Here is a tiny trained network, its code and every weight. The questions are about switching its units off for an input and a class, where a switched-off unit gives its printed mean instead of its output.

import numpy as np


def w(rows, s, z=0):
    codes = np.array(rows[::2]) - 128.0
    scale = np.full(codes.shape[1], s)
    scale[-1] = z or s
    return codes * scale


def f(y):
    return y / 2 * (1 + np.tanh(0.7978845608 * (y + 0.044715 * y**3)))


def log_softmax(a):
    a = a - a.max(-1, keepdims=True)
    return a - np.log(np.exp(a).sum(-1, keepdims=True))


def net(x, mask):
    res = np.array(x, float).reshape(1, 7) / 4 @ E
    y = f(res @ A[0][:, :-1].T + A[0][:, -1])
    res = res + np.where(mask, y, B[0][:, -1]) @ B[0][:, :-1]
    return log_softmax(res[-1] @ U[:, :-1].T + U[:, -1])


A, B = {}, {}
E = w([
[143,146,103,134,180],'x0',
[43,202,178,95,118],'x1',
[118,90,71,121,66],'x2',
[189,103,73,176,130],'x3',
[92,43,149,72,197],'x4',
[217,127,158,1,87],'x5',
[73,175,30,60,169],'x6',
],0.012)
A[0] = w([
[158,131,50,117,164,112],'N0',
[124,124,102,157,107,2],'N1',
[167,178,131,83,160,75],'N2',
[217,118,163,181,219,51],'N3',
[165,218,98,122,176,208],'N4',
[126,42,185,46,107,99],'N5',
[156,68,132,107,45,67],'N6',
[200,232,136,95,170,113],'N7',
[186,207,145,80,184,168],'N8',
[135,52,198,189,10,189],'N9',
[162,76,183,146,150,169],'N10',
[49,108,188,45,122,150],'N11',
[195,106,170,116,10,114],'N12',
[173,63,79,121,51,127],'N13',
[166,151,159,141,170,98],'N14',
[189,122,103,99,27,93],'N15',
[163,69,26,106,161,118],'N16',
[130,51,174,125,181,164],'N17',
[26,167,70,94,102,150],'N18',
[44,36,159,53,115,219],'N19',
[206,231,177,97,118,160],'N20',
],0.012,0.0068)
B[0] = w([
[92,19,17,83,107,172],'N0',
[103,150,162,108,189,132],'N1',
[163,94,92,46,111,159],'N2',
[143,92,203,177,141,178],'N3',
[81,62,125,94,113,188],'N4',
[198,183,156,120,195,211],'N5',
[224,166,173,111,143,188],'N6',
[54,34,109,45,45,184],'N7',
[63,46,122,45,129,193],'N8',
[175,207,183,166,95,251],'N9',
[180,101,184,180,180,188],'N10',
[119,219,143,109,189,213],'N11',
[153,154,161,95,96,229],'N12',
[244,117,59,129,92,210],'N13',
[77,76,142,135,113,144],'N14',
[233,124,155,181,70,203],'N15',
[175,33,2,198,222,205],'N16',
[131,126,183,143,180,192],'N17',
[7,137,95,145,106,209],'N18',
[199,225,110,116,205,227],'N19',
[69,55,140,86,52,208],'N20',
],0.0099,0.017)
U = w([
[214,134,164,104,51,58],'0',
[165,72,20,133,180,87],'1',
[51,200,110,161,74,223],'2',
[119,86,222,201,138,100],'3',
[123,171,139,54,196,2],'4',
[91,128,136,4,90,88],'5',
],0.012,0.007)

Each question gives the input, the list of numbers given to net, and the class t.
The units are the neurons (one row each of A and B). Each row of codes is followed by its name. A weight is (code - 128) times the scale printed after its matrix; where a second scale follows, it is the last column's (A, B and U).
mask holds one flag per neuron, in row order. A switched-off neuron (its flag False) gives its mean, the last column of its row in B, instead of its output. The means were averaged over made-up inputs and are rounded, as every weight is.
A unit's drop is (log p(t) with every unit on - log p(t) with that unit switched off) / (log p(t) with every unit on - log p(t) with every unit switched off).
The circuit of an input: a set's keep is (log p(t) with only the set's units on - log p(t) with every unit switched off) / (log p(t) with every unit on - log p(t) with every unit switched off). Starting from the 12 units with the biggest drops (on a tie, the unit counted first), units are removed one at a time, each time the one whose removal leaves the highest keep (on an exact tie, the one counted first), for as long as the keep stays at least 0.8.
units of the circuit, in order: the units of the circuit, biggest drop first
k most important neurons: the k neurons with the biggest drops, biggest first
drop when u is switched off: that unit's drop, to one decimal
input [-1,5,-1,4,-3,-3,-6], class 3: units of the circuit, in order	N13
input [3,2,3,7,-8,7,7], class 5: 3 most important neurons	N7; N20; N8
input [6,0,2,8,-6,1,-2], class 1: 3 most important neurons	N0; N16; N9
input [7,2,-4,-1,-7,-1,-6], class 3: 2 most important neurons	N3; N0
input [-2,-2,8,-5,6,-3,3], class 4: 2 most important neurons	N19; N11
input [-5,-8,-5,-5,5,5,7], class 1: 3 most important neurons	N16; N9; N0
input [-2,4,-4,-1,-8,-3,-5], class 2: 2 most important neurons	N15; N13
input [7,-4,-8,1,3,6,-3], class 3: 3 most important neurons	N3; N10; N17
input [-8,-2,5,3,1,6,6], class 1: 2 most important neurons	N16; N9
input [-8,-5,-2,-2,4,-3,-1], class 3: 2 most important neurons	N10; N17
input [-7,0,3,-8,5,-8,-5], class 4: drop when N19 is switched off	0.8
input [5,8,-3,-8,0,-8,3], class 2: drop when N18 is switched off	0.5
input [3,4,6,0,-6,-3,7], class 2: drop when N18 is switched off	0.2
input [5,-7,-1,2,-5,-6,-4], class 3: units of the circuit, in order	N3
